Here is a tiny trained network, its code and every weight. The questions are about switching its units off for an input and a class, where a switched-off unit gives its printed mean instead of its output.

import numpy as np


def w(rows, s, z=0):
    codes = np.array(rows[::2]) - 128.0
    scale = np.full(codes.shape[1], s)
    scale[-1] = z or s
    return codes * scale


def f(y):
    return y / 2 * (1 + np.tanh(0.7978845608 * (y + 0.044715 * y**3)))


def log_softmax(a):
    a = a - a.max(-1, keepdims=True)
    return a - np.log(np.exp(a).sum(-1, keepdims=True))


def net(x, mask):
    res = np.array(x, float).reshape(1, 7) / 4 @ E
    y = f(res @ A[0][:, :-1].T + A[0][:, -1])
    res = res + np.where(mask, y, B[0][:, -1]) @ B[0][:, :-1]
    return log_softmax(res[-1] @ U[:, :-1].T + U[:, -1])


A, B = {}, {}
E = w([
[234,102,116,123,130,85,139],'x0',
[140,74,254,135,66,57,65],'x1',
[72,168,135,57,8,72,254],'x2',
[81,39,150,225,144,34,98],'x3',
[58,76,90,40,153,70,131],'x4',
[144,227,94,10,134,77,47],'x5',
[37,49,202,133,184,101,127],'x6',
],0.0068)
A[0] = w([
[195,208,111,183,76,177,144,80],'neuron 0',
[84,52,210,255,97,94,150,210],'neuron 1',
[68,230,110,98,121,152,184,107],'neuron 2',
[131,162,147,60,90,79,40,233],'neuron 3',
[43,113,96,207,93,117,185,249],'neuron 4',
[212,45,118,155,47,144,153,252],'neuron 5',
[72,184,84,74,62,133,130,216],'neuron 6',
[221,134,94,84,90,178,107,230],'neuron 7',
[73,70,120,142,48,153,106,20],'neuron 8',
],0.0075,0.0044)
B[0] = w([
[186,243,117,211,195,178,100,178],'neuron 0',
[59,109,165,124,152,161,16,254],'neuron 1',
[164,190,10,165,88,172,194,192],'neuron 2',
[44,139,154,112,120,91,88,199],'neuron 3',
[45,170,99,129,204,254,53,217],'neuron 4',
[83,126,54,152,88,208,68,194],'neuron 5',
[43,184,93,129,80,237,158,208],'neuron 6',
[114,165,97,154,166,250,124,198],'neuron 7',
[132,206,180,185,153,119,199,135],'neuron 8',
],0.0066,0.0099)
U = w([
[223,83,114,156,51,79,225,4],'0',
[180,143,153,154,106,69,219,4],'1',
[44,208,22,67,120,192,218,252],'2',
[154,77,1,132,119,62,95,135],'3',
[75,132,161,187,148,197,83,240],'4',
[114,157,183,93,96,65,65,132],'5',
[210,53,117,127,115,128,143,33],'6',
[228,240,69,219,93,162,152,78],'7',
],0.0086,0.0044)

Each question gives the input, the list of numbers given to net, and the class t.
The units are the neurons (one row each of A and B). Each row of codes is followed by its name. A weight is (code - 128) times the scale printed after its matrix; where a second scale follows, it is the last column's (A, B and U).
mask holds one flag per neuron, in row order. A switched-off neuron (its flag False) gives its mean, the last column of its row in B, instead of its output. The means were averaged over made-up inputs and are rounded, as every weight is.
A unit's drop is (log p(t) with every unit on - log p(t) with that unit switched off) / (log p(t) with every unit on - log p(t) with every unit switched off).
The circuit of an input: a set's keep is (log p(t) with only the set's units on - log p(t) with every unit switched off) / (log p(t) with every unit on - log p(t) with every unit switched off). Starting from all 9 units, units are removed one at a time, each time the one whose removal leaves the highest keep (on an exact tie, the one counted first), for as long as the keep stays at least 0.8.
units of the circuit, in order: the units of the circuit, biggest drop first
most important unit: the unit with the biggest drop
k most important neurons: the k neurons with the biggest drops, biggest first
drop when u is switched off: that unit's drop, to one decimal
input [2,-3,6,-7,-3,1,-8], class 7: units of the circuit, in order -> [neuron 0]
input [2,-6,-6,-7,-6,-5,4], class 7: units of the circuit, in order -> [neuron 1; neuron 0]
input [-6,5,4,-2,2,2,7], class 5: 2 most important neurons -> [neuron 7; neuron 5]
input [7,-6,-6,-3,7,4,3], class 3: units of the circuit, in order -> [neuron 6; neuron 4]
input [7,7,-1,5,-3,3,-2], class 5: units of the circuit, in order -> [neuron 4; neuron 3]
input [5,6,-6,1,5,-3,-8], class 3: units of the circuit, in order -> [neuron 4; neuron 6]
input [-2,-6,-8,5,8,1,-7], class 3: 2 most important neurons -> [neuron 6; neuron 4]
input [7,5,-4,2,7,3,1], class 5: 2 most important neurons -> [neuron 3; neuron 2]
input [-8,7,3,3,1,7,8], class 5: 3 most important neurons -> [neuron 7; neuron 3; neuron 5]
input [8,0,-7,5,8,4,3], class 3: 2 most important neurons -> [neuron 1; neuron 4]
input [-2,-2,-3,4,7,-3,-5], class 3: 2 most important neurons -> [neuron 6; neuron 7]
input [-5,-2,-4,4,6,6,8], class 5: drop when neuron 2 is switched off -> 0.1
input [-2,-3,0,-5,-5,-1,-2], class 7: drop when neuron 7 is switched off -> 0.0
input [7,5,2,-3,-2,0,8], class 5: drop when neuron 2 is switched off -> 0.1
input [-2,6,2,8,3,4,-1], class 5: most important unit -> neuron 7
input [-3,-5,-5,-3,-5,6,-5], class 7: drop when neuron 0 is switched off -> 0.6
